Below is a small trained network, with its code and all its weights. Each question gives an input and a class and asks what happens when units are switched off, that is, made to give their printed mean instead of their output.

import numpy as np


def w(rows, s, z=0):
    codes = np.array(rows[::2]) - 128.0
    scale = np.full(codes.shape[1], s)
    scale[-1] = z or s
    return codes * scale


def norm(h):
    return h / np.sqrt((h * h).mean(-1, keepdims=True) + 1e-5)


def f(y):
    return y / 2 * (1 + np.tanh(0.7978845608 * (y + 0.044715 * y**3)))


def log_softmax(a):
    a = a - a.max(-1, keepdims=True)
    return a - np.log(np.exp(a).sum(-1, keepdims=True))


def net(x, mask):
    res = np.array(x, float).reshape(1, 5) / 4 @ E
    u = 0
    for l in range(3):
        y = f(norm(res) @ A[l][:, :-1].T + A[l][:, -1])
        res = res + np.where(mask[u : u + 11], y, B[l][:, -1]) @ B[l][:, :-1]
        u += 11
    return log_softmax(norm(res)[-1] @ U[:, :-1].T + U[:, -1])


A, B = {}, {}
E = w([
[135,224,130,195,137,121,128,129,128,126],'x0',
[129,128,128,128,127,127,127,128,128,129],'x1',
[128,128,127,128,128,129,125,128,127,127],'x2',
[135,138,253,128,129,114,124,129,128,136],'x3',
[108,130,126,132,122,136,128,26,128,124],'x4',
],0.0066)
A[0] = w([
[144,126,116,117,175,62,140,109,124,114,102],'0.n1',
[132,125,86,135,116,142,109,184,103,108,108],'0.n2',
[146,107,142,112,124,129,123,254,111,128,247],'0.n3',
[126,180,184,174,128,159,123,134,99,105,2],'0.n4',
[125,54,40,89,119,145,126,130,113,120,199],'0.n5',
[126,160,80,156,117,137,117,133,117,121,69],'0.n6',
[151,142,92,134,147,130,102,108,118,122,70],'0.n7',
[128,167,78,146,116,133,130,133,119,122,61],'0.n8',
[133,55,203,88,102,145,119,127,108,124,66],'0.n9',
[113,148,104,155,108,130,144,246,142,124,153],'0.n10',
[129,156,76,164,118,129,142,133,126,130,69],'0.n11',
],0.0084,0.0022)
B[0] = w([
[147,124,122,137,119,179,126,110,151,161,124],'0.n1',
[206,143,114,73,160,84,77,134,120,119,170],'0.n2',
[27,111,80,201,76,93,186,196,241,153,254],'0.n3',
[158,179,121,120,53,72,102,117,178,175,167],'0.n4',
[155,254,240,188,53,78,98,124,156,163,239],'0.n5',
[94,87,89,126,169,164,169,136,111,125,150],'0.n6',
[91,122,114,151,155,130,207,94,133,162,134],'0.n7',
[115,74,79,135,157,149,167,133,107,109,150],'0.n8',
[127,59,65,74,188,171,174,125,103,113,199],'0.n9',
[254,151,174,51,209,116,107,104,71,163,217],'0.n10',
[115,75,57,114,144,149,159,129,110,117,153],'0.n11',
],0.0077,0.0087)
A[1] = w([
[20,2,55,105,191,151,115,198,145,42,67],'1.n1',
[146,30,6,78,110,198,116,152,74,29,62],'1.n2',
[156,70,85,62,210,111,36,150,62,85,39],'1.n3',
[95,106,114,105,149,184,76,181,27,49,99],'1.n4',
[83,84,111,128,140,184,127,163,44,75,39],'1.n5',
[194,57,138,44,154,197,184,110,14,138,70],'1.n6',
[70,63,66,144,95,135,126,134,45,85,92],'1.n7',
[137,44,110,75,221,107,20,57,76,66,77],'1.n8',
[139,57,87,82,206,154,98,206,137,121,96],'1.n9',
[119,58,156,58,198,221,79,85,141,90,40],'1.n10',
[95,29,155,39,177,166,197,70,103,53,6],'1.n11',
],0.0057,0.0016)
B[1] = w([
[67,126,213,100,124,143,254,116,130,81,254],'1.n1',
[165,173,174,158,44,168,107,156,190,146,208],'1.n2',
[164,175,125,96,121,137,112,139,54,128,150],'1.n3',
[119,166,166,178,150,158,100,147,125,196,124],'1.n4',
[131,171,125,196,130,131,127,140,148,135,139],'1.n5',
[159,147,128,126,114,67,69,120,93,127,200],'1.n6',
[141,152,79,201,93,101,147,155,150,83,144],'1.n7',
[152,69,108,118,136,12,92,89,145,141,162],'1.n8',
[111,138,183,116,192,198,145,87,67,159,214],'1.n9',
[156,107,81,95,96,64,85,117,161,156,167],'1.n10',
[116,109,58,114,107,86,14,139,157,133,221],'1.n11',
],0.0087,0.0036)
A[2] = w([
[103,142,162,173,98,104,69,109,119,81,100],'2.n1',
[84,126,141,160,34,119,103,221,112,68,3],'2.n2',
[92,84,36,190,135,184,136,117,126,51,64],'2.n3',
[117,66,127,87,144,175,167,147,130,121,126],'2.n4',
[96,114,91,145,137,108,29,142,128,87,65],'2.n5',
[170,89,100,60,221,161,112,150,51,111,23],'2.n6',
[73,99,102,102,168,147,150,37,101,141,120],'2.n7',
[82,65,153,98,179,167,179,173,110,104,60],'2.n8',
[103,98,42,128,201,119,204,122,126,128,182],'2.n9',
[99,141,155,130,56,174,115,1,94,106,128],'2.n10',
[178,137,152,183,86,128,79,159,49,152,24],'2.n11',
],0.0096,0.0011)
B[2] = w([
[126,61,40,116,164,159,168,105,71,124,204],'2.n1',
[186,174,89,110,209,108,120,137,127,124,191],'2.n2',
[51,209,90,129,92,116,12,169,184,153,167],'2.n3',
[96,59,118,116,149,93,118,129,105,75,176],'2.n4',
[113,96,167,89,123,129,76,133,112,114,135],'2.n5',
[254,131,105,133,226,203,117,153,27,72,177],'2.n6',
[110,188,108,111,107,77,119,196,219,122,145],'2.n7',
[60,84,146,121,142,115,217,70,130,48,212],'2.n8',
[87,105,100,110,127,186,67,133,103,25,224],'2.n9',
[133,96,176,189,109,208,147,70,42,149,254],'2.n10',
[68,45,136,85,164,143,151,186,183,107,204],'2.n11',
],0.011,0.0044)
U = w([
[178,217,161,140,122,34,162,193,221,201,251],'0',
[127,117,187,211,89,207,178,24,44,181,254],'1',
[6,45,150,88,164,102,220,142,160,15,13],'2',
[135,48,118,47,92,46,2,72,108,134,46],'3',
[211,134,75,107,242,191,111,180,36,58,69],'4',
[20,214,54,171,80,184,25,142,152,72,3],'5',
],0.0084,0.00097)

Each question gives the input, the list of numbers given to net, and the class t.
The units are the neurons (one row each of A and B). Each row of codes is followed by its name. A weight is (code - 128) times the scale printed after its matrix; where a second scale follows, it is the last column's (A, B and U).
mask holds one flag per neuron, layer by layer. A switched-off neuron (its flag False) gives its mean, the last column of its row in B, instead of its output. The means were averaged over made-up inputs and are rounded, as every weight is.
A unit's drop is (log p(t) with every unit on - log p(t) with that unit switched off) / (log p(t) with every unit on - log p(t) with every unit switched off).
The circuit of an input: a set's keep is (log p(t) with only the set's units on - log p(t) with every unit switched off) / (log p(t) with every unit on - log p(t) with every unit switched off). Starting from the 12 units with the biggest drops (on a tie, the unit counted first), units are removed one at a time, each time the one whose removal leaves the highest keep (on an exact tie, the one counted first), for as long as the keep stays at least 0.8.
units of the circuit, in order: the units of the circuit, biggest drop first
unit that matters most: the unit with the biggest drop
top k neurons: the k neurons with the biggest drops, biggest first
top k neurons in layer l: the k neurons of layer l with the biggest drops, biggest first
drop when u is switched off: that unit's drop, to one decimal
input [-7,0,-8,-5,0], class 0: units of the circuit, in order	(0.n5)
input [4,7,-6,-1,4], class 5: units of the circuit, in order	(0.n10; 0.n5; 2.n3)
input [8,-8,-2,0,7], class 5: units of the circuit, in order	(0.n5; 0.n10; 2.n3)
input [3,5,-4,3,0], class 0: top 3 neurons	(0.n4; 1.n9; 1.n1)
input [-2,-7,8,8,7], class 3: top 2 neurons	(0.n5; 0.n3)
input [0,-2,2,0,-2], class 0: top 3 neurons	(0.n9; 0.n3; 0.n10)
input [7,-8,-3,-2,7], class 5: units of the circuit, in order	(0.n5; 2.n3)
input [0,-6,5,-8,-7], class 0: top 3 neurons	(0.n5; 0.n9; 0.n3)
input [-2,-3,8,-6,2], class 1: top 2 neurons	(0.n5; 0.n3)
input [-3,2,8,-3,1], class 1: top 3 neurons	(0.n3; 2.n1; 2.n10)
input [-7,-7,2,6,4], class 3: top 2 neurons	(0.n3; 1.n11)
input [8,2,4,4,1], class 1: top 4 neurons	(0.n3; 0.n2; 0.n10; 2.n1)
input [0,-1,7,7,6], class 3: top 3 neurons	(0.n5; 0.n9; 0.n3)
input [-4,4,-6,-7,4], class 1: unit that matters most	0.n5
input [-7,-2,-5,4,3], class 3: top 2 neurons	(0.n3; 1.n11)
input [-8,7,-6,1,1], class 3: top 4 neurons	(0.n9; 0.n3; 1.n1; 0.n4)
input [7,-7,0,-6,0], class 4: top 2 neurons in layer 1	(1.n3; 1.n6)
input [3,2,5,-3,5], class 5: top 2 neurons in layer 0	(0.n10; 0.n3)
input [0,-2,8,-2,-3], class 0: top 2 neurons	(0.n5; 0.n3)
input [-4,7,4,-6,0], class 0: unit that matters most	1.n9
input [-1,1,-7,-6,6], class 1: drop when 2.n2 is switched off	0.0
input [4,2,-6,0,3], class 5: drop when 0.n10 is switched off	1.3
input [-8,-2,3,-6,7], class 1: drop when 0.n5 is switched off	1.0
